Below are the code and all the weights of a small trained network. Each question names an input and a target symbol and asks about switching units off, where a switched-off unit gives its printed mean instead of its output.

import numpy as np


def w(rows, s, z=0):
    codes = np.array(rows[::2]) - 128.0
    scale = np.full(codes.shape[1], s)
    scale[-1] = z or s
    return codes * scale


def norm(h):
    return h / np.sqrt((h * h).mean(-1, keepdims=True) + 1e-5)


def f(y):
    return np.maximum(y, 0)


def softmax(a):
    e = np.exp(a - a.max(-1, keepdims=True))
    return e / e.sum(-1, keepdims=True)


def log_softmax(a):
    a = a - a.max(-1, keepdims=True)
    return a - np.log(np.exp(a).sum(-1, keepdims=True))


def net(x, mask):
    ids = ['ΓΔΦβζθμπσψ'.index(c) for c in x.split()]
    T = len(ids)
    res = E[ids] + P[:T]
    r = norm(res)
    for j in range(3):
        rows = slice(2 * j, 2 * j + 2)
        q, k, v = (r @ M[0][rows].T for M in (Q, K, V))
        z = softmax(np.where(np.tri(T) > 0, q @ k.T / 2**0.5, -1e9)) @ v
        o = O[0][rows]
        res = res + np.where(mask[j], z, o[:, -1]) @ o[:, :-1]
    y = f(norm(res) @ A[0][:, :-1].T + A[0][:, -1])
    res = res + np.where(mask[3:19], y, B[0][:, -1]) @ B[0][:, :-1]
    return log_softmax(norm(res)[-1] @ U[:, :-1].T + U[:, -1])


Q, K, V, O, A, B = {}, {}, {}, {}, {}, {}
E = w([
[154,20,70],'Γ',
[133,76,130],'Δ',
[179,102,199],'Φ',
[16,151,201],'β',
[203,224,253],'ζ',
[165,84,89],'θ',
[132,206,187],'μ',
[86,222,166],'π',
[116,202,180],'σ',
[193,145,162],'ψ',
],0.018)
P = w([
[24,180,21],'0',
[88,192,184],'1',
[87,87,99],'2',
[65,151,43],'3',
[122,143,255],'4',
[90,47,104],'5',
],0.0097)
Q[0] = w([
[131,163,78],'head 1',
[7,81,118],'head 1',
[233,133,117],'head 2',
[63,108,80],'head 2',
[175,85,82],'head 3',
[206,199,86],'head 3',
],0.011)
K[0] = w([
[105,188,255],'head 1',
[189,33,219],'head 1',
[202,243,63],'head 2',
[208,133,250],'head 2',
[90,94,181],'head 3',
[83,166,112],'head 3',
],0.0074)
V[0] = w([
[52,253,144],'head 1',
[35,30,93],'head 1',
[231,167,159],'head 2',
[7,60,114],'head 2',
[184,101,118],'head 3',
[117,56,178],'head 3',
],0.0075)
O[0] = w([
[120,107,159,241],'head 1',
[2,93,152,236],'head 1',
[70,222,121,2],'head 2',
[164,93,149,239],'head 2',
[139,180,167,72],'head 3',
[39,122,71,63],'head 3',
],0.0055,0.0019)
A[0] = w([
[175,107,117,160],'neuron 1',
[196,182,125,107],'neuron 2',
[30,38,121,96],'neuron 3',
[212,79,112,75],'neuron 4',
[121,148,132,119],'neuron 5',
[160,189,196,102],'neuron 6',
[147,74,97,133],'neuron 7',
[134,101,123,200],'neuron 8',
[123,222,83,81],'neuron 9',
[147,82,111,200],'neuron 10',
[149,178,102,159],'neuron 11',
[175,89,162,172],'neuron 12',
[85,164,94,141],'neuron 13',
[160,55,252,254],'neuron 14',
[50,146,138,190],'neuron 15',
[163,159,183,105],'neuron 16',
],0.013,0.0046)
B[0] = w([
[5,21,190,156],'neuron 1',
[175,197,114,152],'neuron 2',
[126,225,99,205],'neuron 3',
[153,38,169,158],'neuron 4',
[164,72,167,140],'neuron 5',
[67,62,110,188],'neuron 6',
[159,117,186,176],'neuron 7',
[117,253,191,167],'neuron 8',
[194,78,107,157],'neuron 9',
[130,192,235,182],'neuron 10',
[97,132,117,150],'neuron 11',
[76,153,73,170],'neuron 12',
[166,49,86,152],'neuron 13',
[80,230,207,244],'neuron 14',
[226,21,226,180],'neuron 15',
[95,154,127,168],'neuron 16',
],0.0054,0.011)
U = w([
[16,71,112,80],'Γ',
[24,167,122,85],'Δ',
[173,163,38,254],'Φ',
[117,154,97,87],'β',
[95,111,86,188],'ζ',
[127,83,146,135],'θ',
[133,169,121,43],'μ',
[141,42,180,131],'π',
[169,119,128,99],'σ',
[30,173,11,207],'ψ',
],0.012,0.0054)

Each question gives the input, a string of symbols that net reads in full, and the target symbol t.
The units are the heads (2 rows each of Q, K, V and O) and the neurons (one row each of A and B). Each row of codes is followed by its name. A weight is (code - 128) times the scale printed after its matrix; where a second scale follows, it is the last column's (O, A, B and U).
mask holds one flag per unit, heads first, then neurons. A switched-off unit (its flag False) gives its mean, the last column of its rows in O or B, instead of its output. The means were averaged over made-up inputs and are rounded, as every weight is.
A unit's drop is (log p(t) with every unit on - log p(t) with that unit switched off) / (log p(t) with every unit on - log p(t) with every unit switched off).
The circuit of an input: a set's keep is (log p(t) with only the set's units on - log p(t) with every unit switched off) / (log p(t) with every unit on - log p(t) with every unit switched off). Starting from the 12 units with the biggest drops (on a tie, the unit counted first), units are removed one at a time, each time the one whose removal leaves the highest keep (on an exact tie, the one counted first), for as long as the keep stays at least 0.8.
units of the circuit, in order: the units of the circuit, biggest drop first
most important unit: the unit with the biggest drop
k most important neurons: the k neurons with the biggest drops, biggest first
which heads matter: for each layer, one digit per head in row order, 1 if its drop is at least 0.15 and else 0, layers parted by /
drop of u: that unit's drop, to one decimal
input Γ ζ θ Γ, target ψ: units of the circuit, in order	(head 2; neuron 3)
input ψ Φ θ ψ θ, target Δ: most important unit	head 2
input σ ψ ψ ψ, target Φ: 2 most important neurons	(neuron 14; neuron 9)
input Δ θ Φ π π σ, target π: which heads matter	100
input θ θ π, target π: 2 most important neurons	(neuron 15; neuron 14)
input Φ Γ Δ, target Δ: which heads matter	000
input ψ θ π θ, target π: which heads matter	101
input σ θ π θ, target π: which heads matter	000
input Φ ψ Γ μ, target Φ: which heads matter	100
input π ζ ψ π, target Φ: 2 most important neurons	(neuron 9; neuron 14)
input σ ψ θ π, target Φ: drop of neuron 10	0.3
input β π π π, target π: drop of neuron 15	0.2
input θ ψ Γ Δ, target Φ: drop of head 2	0.5
input ζ ψ Φ Δ, target Φ: drop of neuron 14	0.3
